Two labels a row:
-3.39  4.56 -2.98  2.03 -5.46 -0.66  0.03  0.88  0.57  2.37  0.61 -1.17 -0.77 -0.19 -1.55  2.77  3.12 -1.00  5.51 -2.52 -2.42 -1.81  0.35 -0.97  1.34 -1.20  0.86 -4.05 -0.13  0.30  5.69 -1.46 -0.06 -3.31 -0.07 -0.10 -1.31  0.73 -1.96  2.04  2.52  0.15  0.41 -0.17  1.07 -0.38 -0.84  0.01  0.15 -0.51  0.91 -0.14 -1.18 -4.85  0.61  0.45  0.49 -0.50  0.12 -2.57  0.84  3.21  3.58 -0.11 -0.28 -3.86  1.41  0.03  1.17  0.63  0.00 -0.66 -1.46 -1.45  1.44  1.36 -0.79  0.21 | H, Z593
-8.09  6.61 -2.99  1.42 -5.20  0.48 -0.69  1.42  0.36  5.24 -0.67  2.36 -1.10  0.83 -0.63  1.68  3.00 -3.60  3.81 -0.30 -1.31 -0.97  0.25 -3.89 -0.46 -3.50  2.25 -3.05  0.91  2.50  5.14 -0.63 -0.67 -1.99 -2.94  0.29 -3.10  0.02  2.60  2.48  3.57 -0.02 -4.39 -1.36  2.99 -2.66 -2.49  2.66 -0.98  1.05  0.62 -1.88  0.85 -6.73 -0.62  2.59  4.80  1.36 -1.35 -1.87  0.24  0.92  6.18  2.42 -0.18 -5.75  2.17  0.43  0.93  0.57 -1.17 -2.12 -0.52 -3.41  1.97  2.21 -0.30  0.51 | C, Z885
-3.02  1.99 -3.28  0.98 -4.17  0.47  1.98 -0.15  1.20  1.73  0.92  1.22  0.09  0.31  0.67 -1.04  3.60 -2.61  3.37 -2.26  0.61 -4.29 -0.42 -1.46  0.09 -0.47  0.70 -2.60  0.76  3.38  4.75 -1.51 -1.25 -3.51 -1.68 -0.52 -2.91 -0.48 -0.88  1.54  3.33  1.06 -1.17 -1.53  1.81 -2.89  0.20  2.61  0.48  1.01  0.99 -1.28 -1.46 -4.04  1.19  1.61  2.81  2.23 -1.92 -0.46  2.80  2.39  6.47  0.61  0.50 -4.40  1.79  0.30  0.58  1.06 -0.82 -1.90 -1.88 -3.20  0.90  0.82 -0.09  0.20 | T, Z898
-4.35  5.29 -2.02  0.51 -5.02  0.51 -0.88  0.10  1.13  3.95 -0.33  1.98 -1.51 -0.87 -1.29  1.00  1.92 -1.70  5.49 -1.45 -0.56 -0.38  0.66 -3.86  0.23 -2.70  1.34 -2.44  1.60  1.63  4.56  0.34 -1.03 -2.93 -1.76 -0.20 -2.51  1.01  2.51  1.47  2.01  0.58 -3.76 -0.59  2.01 -3.47 -0.39  1.44 -1.16 -0.20  0.84 -0.59  3.07 -5.24  1.51  3.12  3.34  1.51 -0.65 -1.43 -0.56  0.65  6.62  1.22 -0.12 -2.57  1.78 -0.59 -0.22  0.68  0.57 -2.12 -0.09 -3.13  1.08  2.26 -0.24 -0.39 | T, Z773
-6.42  4.47 -4.84  1.63 -4.25 -0.40  0.06  0.07  1.70  3.94  0.80  0.34 -1.17 -0.14 -0.97  0.33  3.76 -2.50  4.58 -1.43 -2.14 -1.82  1.50 -0.98 -0.63 -3.42  1.45 -3.57  1.39  1.40  7.42 -1.51 -0.02 -3.20 -1.48  0.02 -2.51  0.45 -0.13  2.50  2.13  0.76 -0.89 -1.55  3.06 -1.83  1.61  2.05 -0.12 -0.40  1.28 -0.94 -2.11 -5.69  0.30  1.64  3.61  1.44 -2.16 -2.43  0.07  1.86  3.28  0.78 -0.57 -6.14  1.51  0.53  1.36  0.70 -1.40 -2.31 -1.06 -4.58  1.77  2.05 -1.01  0.67 | B, Z885
-6.71  5.78 -5.58  0.79 -2.75 -0.47 -1.26 -0.72 -0.05  3.17  0.75 -0.03 -3.17 -1.82 -2.39  0.58  3.09 -2.09  3.87 -1.30 -3.21  2.53  1.05  1.84 -1.26 -5.26  1.10 -3.13  2.22 -0.39  5.07  0.65  0.67 -1.13 -0.38  0.25 -0.71  1.40  2.35  0.18  0.89  0.28  0.22 -1.17  2.15 -0.17  1.99  0.51 -4.03 -2.02  0.62 -0.11 -0.82 -3.81  0.62  1.19  2.39  0.82 -1.17 -1.77 -2.49  0.96  2.32  1.19 -1.00 -5.75  1.54 -0.78  1.40  0.72 -1.68 -0.80 -0.60 -5.90  2.29  0.50 -0.28  0.93 | H, Z885
-2.90  2.18 -2.63 -0.32 -1.33  0.21 -1.22  0.16  1.01  2.87 -0.07  0.18 -0.70 -0.67 -0.75 -0.28  0.35 -1.24  0.77  0.33 -1.63  0.33  1.15 -0.88  0.24 -2.69 -0.57 -1.50  1.25  0.23  1.90  1.92 -0.55 -0.31 -0.53  0.66 -0.86  0.15  3.04  0.59  0.15  0.51 -2.14 -0.16  0.92 -1.88  1.18 -0.22 -0.48 -0.59  0.19 -0.11  2.00 -1.18 -0.66  0.33  2.32  0.71 -0.31 -0.58 -0.32 -0.26 -0.07  0.95 -0.52 -2.12  1.06 -0.27 -0.95  0.37  1.19 -0.18  0.54 -1.70  0.43  0.75  0.05 -0.24 | C, Z773
-5.43  2.40 -8.66  1.20 -4.02 -1.04  0.22 -0.25 -0.32  1.16  1.36 -0.38 -1.06 -0.62 -4.46  0.43  3.97 -3.94  1.20 -1.67 -0.96 -1.29  1.27  2.43 -0.94 -1.87  0.73 -2.87  1.77  1.12  3.34 -0.95  0.01 -0.94 -0.12  0.34 -1.44 -0.49  2.01  0.58  2.00  0.59  0.64 -1.48  1.22 -1.29 -1.27 -0.88 -2.12  0.07  0.57 -1.11 -3.44 -2.81  1.18  0.49  2.16  2.10 -0.60 -1.10  1.07  2.25  3.88  0.37  0.42 -5.75  1.20 -0.11 -0.48  0.93 -1.78  0.11 -2.66 -2.33  2.31 -0.27 -0.41  1.12 | H, Z278
-3.37  3.36 -2.27  1.48 -5.88  0.06  0.47  1.03  0.54  2.52 -0.34  3.59 -0.62  0.88  0.13  1.63  2.74 -2.21  4.30 -1.67 -0.67 -2.17 -0.18 -4.16  0.26 -0.41  2.28 -2.46 -0.74  3.73  4.80 -2.52 -0.53 -3.78 -2.46 -0.69 -3.31  0.00 -0.26  2.15  4.02  0.53 -2.33 -0.35  1.58 -2.21 -5.74  2.24 -0.56  1.42  1.03 -1.37 -0.35 -5.91  3.38  4.31  3.03  2.44 -1.71 -0.87  1.99  2.40  8.37  0.53  0.43 -2.30  1.92  0.40  0.95  0.72 -2.64 -1.42 -2.12 -1.44  1.85  1.56 -0.55  1.00 | T, Z885
-1.68  0.24 -4.40  1.62 -2.46  1.44  0.54 -0.85  0.18  1.08  1.73 -1.14 -1.76 -1.73 -0.70 -2.04  1.89 -1.70  1.68 -1.07 -1.92 -0.99  0.33  1.32 -1.49 -2.57  0.26 -2.14  1.33  2.21  4.02 -0.01 -0.41 -1.55  0.27 -0.30 -1.68 -0.64 -0.07  1.30  2.61  0.67  1.56 -0.45  1.88 -1.63  1.62  1.43 -0.36 -1.33  1.21 -0.18 -2.58 -2.40  1.42  1.34  2.31  1.82 -2.61 -0.90  1.49  1.57  2.07  0.93  0.34 -4.81  1.68  0.23  1.30  0.62 -0.68 -1.58 -1.93 -4.75  0.46  1.87 -0.41  0.72 | B, Z593
-6.65  5.07 -8.77  1.27 -7.90 -0.79  0.21  1.47  1.36  4.88  1.42  0.90 -0.42 -0.43 -1.78  0.47  4.85 -5.14  6.63 -2.11 -0.54 -4.50  2.16 -1.67  0.68 -3.08  0.83 -5.28  2.74  4.26  6.11  1.32 -1.03 -3.13 -2.05  0.05 -3.58 -2.04  4.29  2.02  6.01  2.26 -3.33 -2.94  3.47 -5.30 -2.32  0.56 -1.95  1.04  1.54 -1.87  1.91 -6.35  0.78  2.94  4.89  2.51 -1.40 -1.74  3.72  2.95  7.42  3.00  0.49 -7.83  3.07 -1.44 -0.21  1.72  1.73 -3.10 -2.31 -4.31  2.18  2.48 -0.41 -1.56 | T, Z885
-5.36  4.66 -4.24  0.41 -4.01 -0.33  0.54 -0.30  0.93  1.86  0.22  0.44 -1.26 -1.14 -0.68  0.12  2.22 -2.34  3.74 -1.21 -1.00 -0.18  0.37  1.58 -1.37 -3.59  0.77 -2.88  2.91  1.28  3.42  0.79 -0.87 -1.59 -1.19 -0.23 -1.46 -0.07  0.68  0.28  2.58  1.10 -0.63 -1.90  1.48 -1.14  2.05  2.10 -3.41 -0.60  0.88 -0.62 -0.13 -3.62  0.76  1.41  3.33  1.62 -1.82 -0.98 -0.23  0.94  4.82  0.96 -0.24 -4.96  1.76 -0.86  0.98  1.18 -1.39 -0.82 -0.49 -4.02  1.66  0.95  0.13  0.21 | B, Z885
-2.75  2.63 -1.58  2.02 -3.44  0.16 -0.48  0.51 -0.85  1.52 -0.53  0.68 -0.47 -0.28  0.78  0.60  0.39 -1.22  0.23 -0.43 -1.40 -0.88 -0.22 -1.77 -0.75 -1.10  0.73 -1.52  1.01  1.42  0.44  0.27 -0.57 -0.78 -0.85  0.36 -1.54 -0.34 -0.18  1.28  3.29 -0.70 -1.70  0.55  0.97 -1.17 -3.54  1.38 -0.37 -0.10  0.74 -0.69 -0.43 -3.10  0.53  1.35  2.23  1.19 -1.51 -1.08  2.31  1.28  2.59  0.64  0.71 -2.37  1.29  0.61  1.04  0.37 -1.06  0.42 -0.37 -1.52  0.60  0.75 -0.48  0.07 | B, Z773
-8.27  8.63 -4.61  3.27 -8.13 -0.18 -1.55  1.81 -1.24  3.99 -1.25  1.71 -2.93 -0.05 -1.22  3.36  1.84 -4.12  4.58 -1.81 -3.31  0.37  0.22 -2.34 -1.73 -4.56  3.16 -4.31  1.19  1.87  3.83 -0.05 -0.56 -2.41 -1.70  0.20 -2.44 -0.54  0.47  3.03  6.25 -1.30 -2.53 -0.05  2.69 -0.48 -6.86  2.54 -2.94 -0.48  1.47 -1.78 -0.49 -7.89  0.33  2.69  4.05  1.19 -2.44 -2.65  1.23  3.29  6.74  1.67 -0.18 -5.73  2.85  0.13  2.45  1.15 -2.81 -0.08 -1.46 -3.25  2.24  2.04 -1.97  0.77 | H, Z773
